Table B holds the same points as the rows below and some others, measured another way and shuffled. Each row below is followed by which row of B it is.
B (72 x 34):
[[  65  233  207  -87  -96  150   66   54  -15  171 -172  126  310  232
   -97   50  -17  -70 -431  140  159 -103   68  -21  -26 -153  297   53
   269    1  221 -114  -97   89]
 [   6  289 -125   36 -133 -176 -257  296  182  -22  120  162 -175   84
  -199 -163  215    6   -6  -93  223  -39  112  106  216 -123   47   73
  -512  -57 -250  -26  -80 -357]
 [ 192 -129  197   51   -3  115  387  122 -121    1 -138  -93  205  -63
    16   66   55  113  -91  -15 -355  -25 -135   12   93  -65  -20 -183
    94  -27  117 -207  323  188]
 [ -63   86 -121 -138 -153 -154 -102   82  166 -167 -358   94  145   88
  -328 -199  -64  -71 -190 -186  143   53   48  -73  -16  -52  299 -241
   137   49  212  -25   23  145]
 [-233  -47  -16    2  184 -340  -40 -153  -99   77 -401  308    2   50
  -104 -312 -128   56  136   27   89 -113 -169 -204  262  123  157 -152
    99  176   48 -160   -8  215]
 [ -42 -138  -58   -7  208 -169   19  -34 -293  185 -443  216  297 -117
  -175 -203 -502  148 -151 -384 -438  -23 -188    1   48 -212    0 -315
   316  342  284 -254  220  357]
 [ -67  -34  132  125  242 -115  245 -119 -289  -36 -165   11   -6  -68
   184  -96   29   82  235   74 -220  -40 -272 -100  195  201  -73   82
    48   42 -111 -113  244  139]
 [-258   69  136 -170 -182  -24   34  403   34 -221   87 -182 -203  -83
   -42 -171   48  -11  322 -286  215  145  114  -83   72  137   32   64
  -281 -304   76  277  -77  -42]
 [ -85  238  126   80 -206  -81 -236  140  194 -228  243  201 -292  309
  -205 -239   81 -265  -89  -91  740  -55  196  -93  -40  -90  334  166
   -87  -89  -76  156 -247  -46]
 [-145   -8  163  -42 -108   95  181  131  -32 -218 -114 -167 -144   -4
   136   78  145  -38  285   97  112   99  -74 -152   29  251    1   27
   -30  -67  113  265   26  191]
 [  84    1  178  167  196   -7  285   -2 -282   83  -24    4   27  -76
   210   10  105  145  144  110 -320  -88 -231   11  231   81 -156  106
   -90   25 -167 -179  272   24]
 [-248  423  -59    8  -16 -213 -326 -150   80 -147 -128  251 -186  301
   -51 -207  150 -235    6  208  626  -56   21 -162   51  199  314  334
   -10   52 -160  187 -270  -90]
 [ -89  391   20   -6  -70 -211 -176  142  181   66   64  234 -157  210
   -80 -190  412  -17   32  288  455 -168   93  -29  354   81  193  261
  -475 -192 -342  -89 -228 -420]
 [-229  -57  -33  -96 -110  -89   14  304   11 -183 -143 -112 -220 -149
   -10  -71   65   70  432 -160    5  151  -39  -95  154  184 -103 -124
  -311  -42   80  253   25   72]
 [ 186  182  243   48   -7  188  309   -3  -97   34  -81  -49  255  122
   100  135  208  -17 -257  250 -101  -88  -83   12   37   -1  123  133
   155  -87    5 -167  171   34]
 [   5  239    3  -98  -70  -60   25   83    3 -193 -123  -47  195   60
  -170 -169    5  -76 -223 -215   25   62   36   18  -66  -29  231   68
   119 -135   39  -43  131  -30]
 [  10  116   97   96   -5  -48  -26  229  -81    4  168   74 -112    9
   -41 -130   -3   13   35 -195   38  -39   11   57  120 -124  -23  104
  -237  -39 -120  -38   43 -111]
 [  66  164  196  170  -72  -85   45  173   41 -226  370   27 -242  127
   -54 -222  232 -110   32 -102  334  -72   67   -4  106  -41  132  233
  -251 -260 -306  -45   71 -196]
 [-182  107  249   31   42 -189  -63  256 -110   81  303  194 -193   63
  -103 -404 -113    7  122 -294  334 -129  104  -42  224 -110  117  203
  -256 -230 -156  -89 -144 -160]
 [ 189  159   46   33 -117   61   61  181  121  169 -122  114  125  105
   -72  128  273   86 -196  253  -36 -122    1   69  218 -126   50  -91
  -227   41  -24 -179   29 -107]
 [ 112  136   72   87    2  126   73  190 -174  -11   56  -81   47  -46
    59   85  -32   24  -72 -161 -246   49  -58  124  -20 -121 -129  110
   -87   54  -20   24  184  -17]
 [  -9   46 -261 -137 -184  -26 -122  160  153 -128 -488   -9  139  -27
  -229   75  -35   14  -99 -129 -150  158  -38    3  -49  -39   48 -352
    32  256  296  128   90  203]
 [  56   79  190   17  193   95  246 -445 -293   98 -555  159  505  219
    43   38 -234 -113 -465  230 -135 -104 -235 -153 -153   23  324   -2
   857  288  322 -211  160  507]
 [ -52 -222   38   43  -17 -193  270  -11   37 -432 -215 -115 -112  -70
   -68 -207  134  -22  278  -98  -13   77 -163 -196   97  244  107 -243
    67  -90    4  -15  322  278]
 [-214 -287  357  -85  -67  122  349  247 -114   20 -140 -113 -128  -87
   144   50  -14  109  429   57   24   20  -87 -236  183  210  -54 -199
   -23  -85  309  163  -38  386]
 [ 105 -323  596   71  -60  293  510  197 -107  395  -38  116   78   98
   140  216   58  168   15  390    0 -253  -57 -173  292 -104   25 -278
    81    3  339 -221  -62  394]
 [ 186   28   67  185  270    5  235   27 -393  149  -66   -8  188 -164
   162   33  -84  204  -26 -128 -649  -42 -266  163  151 -100 -265   65
   -49  138 -148 -261  419   -3]
 [   5 -473  258   50   43  -36  269  148 -155  195 -237  193   90  -73
  -173 -136 -384  166   22 -249 -199 -115 -107 -140  177 -228   23 -557
   224  208  415 -259  129  555]
 [  21  390  -15  331  233  123 -358 -216 -422  121   39  272 -107  214
   228  150 -345 -193 -218  -33   23  -19 -164  106 -247 -186 -142  466
   225  603  -85  257  -62  141]
 [ -36  143   38  -60  202  -30  221   28 -314  131 -284  -76  270 -151
   153  -10   12  190   63   11 -484    8 -218   49  190  128 -124  117
   -24  -17  -34 -150  252  -48]
 [-108  224   14   -7 -113 -107 -223  144   64 -128   49  145 -118  164
  -196 -229  -69 -147  -93 -232  379    3  113  -30  -35 -108  210   94
   -44   -5    6  102 -133  -27]
 [  -2  179  189  132   30  -94 -113  145  -95  105  250  251 -102  167
  -101 -243  -97  -64 -130 -175  289 -156   72   28  101 -225  132  194
  -107  -23 -137 -112 -104 -101]
 [  -2  218  162   34  192   28  239    4 -337   22  -21 -109  148  -69
   229  -31   82   74   49   18 -302  -11 -170   55  115  131  -83  340
   -17 -124 -178  -92  240 -121]
 [ -61  690   20  -42 -237 -212 -354  251  327 -182  403  160 -199  334
  -245 -360  469 -226 -194   21  813 -104  323   60  154  -23  410  545
  -522 -476 -494    1 -290 -706]
 [ -46  -29  181   59  156  -45  198 -124 -177  186 -293  185   96   68
   106   -6   28   92   37  288  -75 -154 -201 -138  230   98   53  -49
   125  144   53 -169   47  216]
 [ -83 -268   63  163   88 -120  -28  -15 -124   38 -216  262 -168   17
   -62 -100 -289   30  151 -124   20  -54 -160 -152   98  -77  -29 -315
   117  401  199    9   30  466]
 [ 181  -39  533  201 -166  435  308  404 -155    1  516 -163 -204   63
   211  231   59  -47   41  -55   92  -31   71   54  -54 -188 -141  163
  -131 -130   54  155   34  111]
 [  23   -5  173   95  -20 -306   99  312  117   19  299  193 -213   20
  -203 -412  277  128  170  -98  220 -209   70  -11  490  -82  103  -31
  -566 -347 -370 -353   49 -327]
 [-113  197   -4 -275 -188  232   95   68    4 -113 -535 -218  301   35
    36  253   29  -68 -122  129  -88  205  -48  -83 -183  194  131  -50
   307   69  446  297   -3  266]
 [ 281  272   80  127   -6  144  227   77 -140 -274  125 -245  177   -7
    66   57  172  -70 -253 -149 -296   78  -88  179 -122  -58  -19  255
    53 -137 -193  -68  423 -132]
 [ 197   49  255  211   84   20  269   -7 -118   41   97   80   34   98
    86  -12  219   34  -78  194  -51 -169 -122    5  201  -28   42   98
   -38  -57 -208 -267  209  -15]
 [  -7   63  112  127  143   40   58  -12 -230  205 -157  142    9   35
   172  107  -16   83   60  193 -144  -90 -187  -23  157   13 -112   69
   -13  244    5  -20   32  131]
 [ 125  290   78  262   35 -162 -188   16   22   26  268  344 -156  259
  -130 -228  109 -106 -217   -1  359 -211   45   65  146 -230  168  228
  -202   30 -348 -195  -45 -231]
 [ 193 -225   65    8   21  -55  297  154   -6  294 -368  154  277  -81
  -145   15   56  290 -105  108 -429 -160 -142   14  370 -168  -25 -496
   -76  116  156 -456  241  159]
 [ -44  -81  185  202   51   93   60   38 -165   40  -14  102 -245   60
   196  133  -11   -4  236  162   67  -48 -155 -111   93   56 -135   12
   -48  258   43  164  -23  273]
 [ 154  116  392  277  -87   90  129    1  104   26  293  227 -249  357
    84   42  390 -138  -69  487  564 -268   32 -123  196  -28  205  195
  -117  -66 -222 -103 -128  -12]
 [-187   96 -253 -179   97 -338    6 -143   10 -102 -682   72  240  -52
  -148 -222   57   87   61   47 -179   52 -193 -134  201  270  169 -191
   102   83   66 -125  166   95]
 [ 285  -81  435  176  -65  431  523  142 -203  -81  153 -276   85   11
   275  332  156   -6  -70  139 -263    7 -126   27  -80  -29 -116   66
   151  -65  100   11  311  245]
 [-201   90  153  -17  106   69    5  -89 -267  135 -298  125   50   93
   150   62 -207  -36   38  106   48  -14 -136 -141  -25  105   41  103
   275  247  242  163 -116  309]
 [ -33  109 -310  -67 -172 -191 -167  280  240 -218 -232  -23 -128  -79
  -205  -64  235   69  171 -100  -39  123   -6   36  171   64  -39 -206
  -440   46  -69  109   85 -137]
 [  74  147  337  146 -150   14    0  275  136  144  387  251 -234  265
   -69 -102  278  -43  -59  188  526 -256  165  -23  276 -175  169  143
  -375 -183 -195 -134 -226 -209]
 [-328   85  114  -75   34 -244  -23  -76  -35 -209 -168  113 -137  117
   -64 -357  -37 -136  194  -57  438   -3  -31 -271   85  240  294  104
   132 -106   31  107 -108  159]
 [ -59   94   31  -19 -104  -79   74 -130  187 -201 -342   74  -16  199
   -50  -15  322 -115   15  386  324  -34  -70 -218  106  248  280  -70
   104   13   33   28  -13  157]
 [ -11 -227  211 -126 -210  247  348  256  -20 -213 -221 -288   89  -99
     2  155  -53    8   90 -139 -163  179  -45 -111 -117   61    5 -299
   210  -35  454  195  176  443]
 [ -87  150  372  -91 -147  203  280  194  -20  -26   45 -158  -21  102
   177  104  308  -33  124  294  235  -23   37 -115  115  214  115  217
   -80 -299   56  136  -97   -8]
 [-219  240  -65  -36 -179 -125 -219  246  149 -277   61  -29 -354   56
   -42 -132  229 -101  300  -56  402  101   84  -71   98  185   49  180
  -411 -121 -155  329 -149 -175]
 [-231  316  -57  136  199 -386 -278 -239  -84  -95  -57  349 -216  216
   -26 -384   43 -143   93   66  441 -129  -92 -146  179  159  214  338
   -53   85 -339  -13 -108 -113]
 [ 138 -314  216 -149  -35  269  517  178 -184  214 -521 -156  486 -181
    11  258 -165  251 -121   -2 -655   42 -180  -26   68  -83  -69 -501
   339  120  573 -194  302  497]
 [  -4  138 -114  -35   66 -141  -58  134 -122   33 -179   73  175  -75
  -154 -172 -155   86 -118 -305 -269   26  -59   97   83 -135    6  -43
   -51   72    1 -134  166  -50]
 [ 278  370  -64  148   37  309   47  -69 -203   28 -213 -110  259   69
   241  444  141  -44 -312  254 -417   65 -197  192 -161  -31 -166  244
   126  312  -23  100  247   13]
 [ 111  504  117   58    4  389    5  -92 -229   96 -132  -77  210  209
   319  426  120 -149 -314  377  -73   35  -99   99 -220   47  -14  484
   234  204   41  240  -17    9]
 [  35  137  126 -169 -228   44  218  258  174 -114 -121 -142  158   40
  -114  -27  313   21  -83   84   75   21   75  -30  135   76  209  -52
  -115 -317   71  -70   67  -90]
 [  62   81  335    4 -171  167  111  291   77  315   85  182    2  201
   -15  115  168   48 -118  284  273 -198  112  -31  237 -164  110  -12
  -201  -67  107 -105 -240  -22]
 [  88   10  -12  195  201 -239  -53  -51 -170  115  -75  315   54   47
  -149 -263 -196   63 -148 -208 -133 -148 -131   42  164 -231   45  -83
    33  220 -114 -323  178   66]
 [  -9  174   79   98   20 -137  -22   10  -73 -295  121   38  -58  104
  -121 -307  -58 -161 -101 -317  200   14   10  -20  -74  -40  204  183
   112 -100 -141  -22  145   -5]
 [ 150  113  -37  258  284  -79   31 -104 -325  171 -112  169   74  -37
   131   19  -49  128  -44   26 -436  -97 -272  119  169  -91 -211  105
   -62  307 -221 -222  283  -16]
 [ 144  -99  216  -34  -68  100  340  173  -22   75 -169  -40  233   -8
   -53   52   84  115 -122   62 -207  -60  -59  -25  149  -73   74 -233
    59  -78  176 -224  188  154]
 [  35  -83    7    5  -43  -28   91  -18   80  156 -458  203  114   94
   -72  102  103   95  -40  329  -39 -100 -133 -123  220   17   87 -340
    58  258  209 -133   14  278]
 [ -35  -70  -61   96 -122   99 -132  149   -9 -113 -193   42 -192   20
   -17  174 -139  -51  108  -96   12  118  -76  -52 -102  -64 -112 -216
    -3  403  250  317   -5  358]
 [ -26  453 -198   46  -44  -83 -220  -48  -31 -523  -12 -140  -58   93
   -50 -136   47 -269 -122 -293  129  221  -17   61 -283  105  130  377
    88   -6 -204  284  189 -123]
 [ -83  170 -284   89  289 -263 -220 -327 -237  111 -585  331  187   31
   -40 -109 -247   36 -121   17 -271  -33 -291  -25   68   24   11  -45
   253  527   13 -114  141  195]
 [-205 -218   -9   25   83 -181   12  162 -164  -43 -187   62 -184 -167
   -23 -180 -228  125  384 -290 -150   60 -151 -112  171   51 -147 -235
  -131  172  111   79   97  262]]
Rows of B count from 0, top down.

[-535  575 -102   -5   80  263   65  -92 -256  -99 -271 -142 -566 -261
  204 -110 -311  125  186   67  218   10  101  -30 -401   97  181  286] : 40
[-155  270   93  -96 -155  185   86    5 -254   46   56 -127 -165 -172
  128  188   12  -28  122   76    0   34  160 -183  -17   -1  129  250] : 29
[  98 -155   10  175   13  -44   62  -21  -94   68  368  146  -50   27
  -69  -32   88  -45  -23   -6 -166 -158  -85  108  151  135   77   17] : 11
[ 153  -49  -59  104   -6  -53  297   21 -107  205  149   23  118  -96
  -87   57   -1  155  -94   96 -164  -55   63 -175  251  126   13  185] : 34
[ 519 -578 -221  358   91 -367  246  -28   45  401  631  393  597  274
 -307  -85 -211   25 -403  106 -241  -35 -191   17  520  140 -167 -125] : 22
[ 210  -75  -82  -28 -159  -35  253   21  -99  239  205  -11  311   44
   21  272   48   -9  -84  216 -289   17   95 -221  333  -73   53  149] : 6
[ -60   27 -145  188   58  -53  264  213   37  -10   53  -84 -148 -178
  -60  -75 -138   46   74 -207 -121 -138  -28  -53  245    5   15  108] : 35
[-295  367  -10 -218   64  256    1   77  -84 -196 -244 -353 -308 -188
  137  198   29  -17  334 -147  -36 -188  -44  -41 -162 -162  225  237] : 13
[-449  344 -221   -9  170  148 -148  -87  -43 -202 -106  -72 -425   38
  164 -119 -376  -98  192  -92  148 -106 -220  229 -420  -85  159    0] : 15
[ 472 -450   -4  316 -243 -280  314  175   14  261  696  247  298  126
 -116   68  253 -147 -203   30 -360  -53    4  -62  623  101 -106  -90] : 70
[ 122   35 -158   60   34 -114  339  108  109   85   15  -91   16  -61
  -56    9  -32  159  -47 -102  -76  -92  -92 -171  109   72  -86   86] : 43
[ 336  -95  346   68 -210   47   -2  132 -271  132  638   67   78   43
  -58  152  476 -235   39  -97  172    8  -95  -44  143  136  -81   46] : 59
[  -9    3  -70  181  192  -44   32   -1  -39   24  216   91 -131   13
 -121 -199 -184   40  -24 -173  187 -107 -248  118 -108  167  -60   -5] : 0
[ 158    9  -97    5   56  -10   85  -79  -93  149  193   46  172  160
  -20   71   -7    9  -73  110   59  -18 -190  -12  -53   48  -23   39] : 14
[ 181 -387  -23  147   19 -187  134   75   59  170  405  111  250  -43
 -240   64 -222  -12 -133 -162 -348 -149  -14  -69  497   14    4   12] : 51
[ 624 -539   21  252 -211 -383  254  267  166  277  795  209  500  234
 -232   78  147 -215 -250 -222 -166   -9 -209 -102  605   30 -308 -223] : 31
[-100   47 -117   43  229   52   69 -123  -63    2  -33   -6 -142  -65
  -61  -53 -129  166   30   10 -124 -224 -112   79  -79  116  159  142] : 52
[ 113   21   -4   41   64   34   86  221    2  -84  165 -153  -63    3
  -39   58  234 -108  183 -259   13 -204 -256   63   91  -68    9   32] : 68
[  44 -142 -108   58   -2  -82  152  -27   41   75  182   41   48   -4
  -41   92  -75   29  -53   19 -362 -168   -5  -33  234   11  106   54] : 46
[   9   12   -2  -86  133   13  -21  -20   34  -11   92  -83  -14    2
  -92   60 -117   24   44 -201   22 -162 -219   -4  -87    6   15   39] : 61
[-647  456 -259   44  132  197 -143  -67  -89 -245 -166  -80 -584  -53
  239 -178 -530 -121  237  -76  148  -55 -105  232 -423 -114  210   44] : 64
[ -34   84   55  -55 -118   64 -127   25 -110    3  347    1  -21  139
   89  125  -64 -285   77 -100  152   38 -160   39  -94 -102  -13  -46] : 39
[ 293 -100   36   82  152 -105  374  152  -31  249   92  -85  230 -248
 -318   11  -69  323 -121 -206   37  -80  -38 -321  304  206 -160  255] : 25
[-417  481  -34 -182   93  328 -112  -26 -152 -279 -245 -283 -515 -109
  236   84   71  -69  380  -67   78 -196 -117  141 -416 -106  283  191] : 55
[  33    9  -87  225 -100  -99  146   93    1   29  353  114 -167   81
   47 -122    2 -122  -30  -78   42  -22 -129   67   29  105  -80  -85] : 42
[-161   21 -222  -74  117    3   70  -14   74  -14  -77 -124   22  -31
   -2  123 -351   28   53  -58 -276 -162  -59  -33   96 -169  152   92] : 23
[   7  -26 -310  194  -14 -155  242  155  127   34  155   18    3   89
   31  -65 -225  -83  -33  -71 -133  -45 -131   17  192  -97  -53  -71] : 5
[ 154   33  114   78 -126   37  236  131 -191  141  257  -39   -4 -136
  -29  107  224   16   27   -9  -24  -19   75 -174  222  116   -1  199] : 41
[ -39   92    0 -196   50  103  -48   91   16  -89   17 -241   12    4
   12  231  -17 -116  200 -221  -49 -161 -189  -27  -12 -209   91   75] : 7
[  48  -15  -84   29  127  -18   13  124  114 -132  139  -96 -108   96
  -27    2  108 -107  150 -271  -27 -252 -346  158  -37  -66   18  -73] : 21
[ 103   53  132  130 -315    0  238  183 -186  133  398   19  -76 -114
   75  115  203 -128   13    5  -33   80  165 -194  263   87  -36  126] : 65
[-440  674  -23 -176  170  378  -89   55 -253 -210 -327 -353 -467 -180
  181    7 -136  -14  373 -158  499  -14 -166   15 -536  -88  116  263] : 36
